Below are the code and all the weights of a small trained network. Each question names an input and a class and asks about switching units off, where a switched-off unit gives its printed mean instead of its output.

import numpy as np


def w(rows, s, z=0):
    codes = np.array(rows[::2]) - 128.0
    scale = np.full(codes.shape[1], s)
    scale[-1] = z or s
    return codes * scale


def f(y):
    return y / 2 * (1 + np.tanh(0.7978845608 * (y + 0.044715 * y**3)))


def log_softmax(a):
    a = a - a.max(-1, keepdims=True)
    return a - np.log(np.exp(a).sum(-1, keepdims=True))


def net(x, mask):
    res = np.array(x, float).reshape(1, 3) / 4 @ E
    y = f(res @ A[0][:, :-1].T + A[0][:, -1])
    res = res + np.where(mask, y, B[0][:, -1]) @ B[0][:, :-1]
    return log_softmax(res[-1] @ U[:, :-1].T + U[:, -1])


A, B = {}, {}
E = w([
[97,222,125,206,157],'x0',
[206,209,129,65,39],'x1',
[244,103,37,162,147],'x2',
],0.011)
A[0] = w([
[125,59,115,61,108,72],'n1',
[208,104,59,193,118,102],'n2',
[166,143,168,90,71,108],'n3',
[133,66,139,27,82,27],'n4',
[182,160,59,155,169,109],'n5',
[88,111,112,136,245,151],'n6',
[87,65,128,116,189,192],'n7',
[93,73,122,190,226,181],'n8',
[136,179,99,91,91,216],'n9',
[121,125,115,135,99,65],'n10',
[110,36,148,154,143,170],'n11',
[116,246,143,183,151,5],'n12',
[185,190,159,108,116,166],'n13',
[142,192,99,104,59,146],'n14',
[77,133,81,127,192,158],'n15',
[63,165,191,104,104,116],'n16',
[58,133,153,116,90,71],'n17',
[84,108,124,131,162,98],'n18',
[118,200,114,185,131,19],'n19',
[169,101,57,176,154,113],'n20',
[180,159,127,126,59,161],'n21',
[106,223,124,186,185,78],'n22',
[154,182,136,88,109,199],'n23',
[52,159,165,113,114,115],'n24',
[134,188,133,60,122,149],'n25',
[177,124,144,146,163,107],'n26',
[159,169,133,59,63,152],'n27',
[64,144,169,109,111,96],'n28',
[86,130,180,153,67,74],'n29',
[105,104,108,147,134,211],'n30',
[118,251,102,133,154,49],'n31',
[95,152,195,101,125,110],'n32',
[109,163,98,149,128,97],'n33',
],0.012,0.002)
B[0] = w([
[187,161,49,50,254,199],'n1',
[69,37,126,104,75,239],'n2',
[124,147,147,156,159,199],'n3',
[212,181,85,96,199,227],'n4',
[38,17,49,71,70,213],'n5',
[145,187,186,157,83,221],'n6',
[133,183,191,138,149,214],'n7',
[119,185,187,158,123,253],'n8',
[115,159,139,169,101,192],'n9',
[117,119,146,126,161,125],'n10',
[144,170,167,186,203,207],'n11',
[158,143,71,95,173,216],'n12',
[117,156,196,160,119,198],'n13',
[155,176,177,226,97,209],'n14',
[115,179,152,141,148,183],'n15',
[95,103,118,94,92,222],'n16',
[73,89,102,119,97,191],'n17',
[129,144,142,162,100,170],'n18',
[170,195,83,71,202,185],'n19',
[95,81,142,121,53,217],'n20',
[136,135,158,150,93,205],'n21',
[172,131,83,85,225,219],'n22',
[111,143,170,167,144,192],'n23',
[74,91,118,84,87,209],'n24',
[174,129,136,166,104,189],'n25',
[98,101,124,108,73,151],'n26',
[132,143,183,149,153,227],'n27',
[78,73,127,83,66,199],'n28',
[137,45,114,117,95,180],'n29',
[156,134,167,115,102,159],'n30',
[156,163,109,119,153,203],'n31',
[64,80,88,120,86,195],'n32',
[97,160,123,79,160,149],'n33',
],0.0076,0.011)
U = w([
[141,171,203,233,133,79],'0',
[84,50,102,79,79,20],'1',
[188,169,70,41,246,254],'2',
],0.012,0.00035)

Each question gives the input, the list of numbers given to net, and the class t.
The units are the neurons (one row each of A and B). Each row of codes is followed by its name. A weight is (code - 128) times the scale printed after its matrix; where a second scale follows, it is the last column's (A, B and U).
mask holds one flag per neuron, in row order. A switched-off neuron (its flag False) gives its mean, the last column of its row in B, instead of its output. The means were averaged over made-up inputs and are rounded, as every weight is.
A unit's drop is (log p(t) with every unit on - log p(t) with that unit switched off) / (log p(t) with every unit on - log p(t) with every unit switched off).
The circuit of an input: a set's keep is (log p(t) with only the set's units on - log p(t) with every unit switched off) / (log p(t) with every unit on - log p(t) with every unit switched off). Starting from the 12 units with the biggest drops (on a tie, the unit counted first), units are removed one at a time, each time the one whose removal leaves the highest keep (on an exact tie, the one counted first), for as long as the keep stays at least 0.8.
units of the circuit, in order: the units of the circuit, biggest drop first
k most important neurons: the k neurons with the biggest drops, biggest first
drop when u is switched off: that unit's drop, to one decimal
input [5,-5,7], class 1: units of the circuit, in order => (n5)
input [-8,-7,2], class 2: 4 most important neurons => (n1 n4 n14 n13)
input [-5,-8,-8], class 0: 3 most important neurons => (n11 n7 n8)
input [-6,-5,-5], class 2: 2 most important neurons => (n1 n4)
input [-3,7,-7], class 0: 4 most important neurons => (n14 n27 n5 n3)
input [-7,6,-5], class 2: 2 most important neurons => (n4 n1)
input [7,6,2], class 2: 3 most important neurons => (n12 n19 n22)
input [-5,5,6], class 1: 2 most important neurons => (n2 n5)
input [-8,6,8], class 1: 3 most important neurons => (n2 n5 n20)
input [5,-1,5], class 1: 2 most important neurons => (n5 n2)
input [5,7,7], class 0: 3 most important neurons => (n14 n13 n23)
input [7,-2,5], class 2: 2 most important neurons => (n22 n19)
input [5,0,-5], class 1: drop when n24 is switched off => 0.2
input [-6,-2,3], class 2: drop when n2 is switched off => 0.0
input [-7,6,-1], class 2: units of the circuit, in order => (n4)
input [-7,1,8], class 1: drop when n2 is switched off => 0.9
input [0,-1,2], class 1: drop when n8 is switched off => 0.1
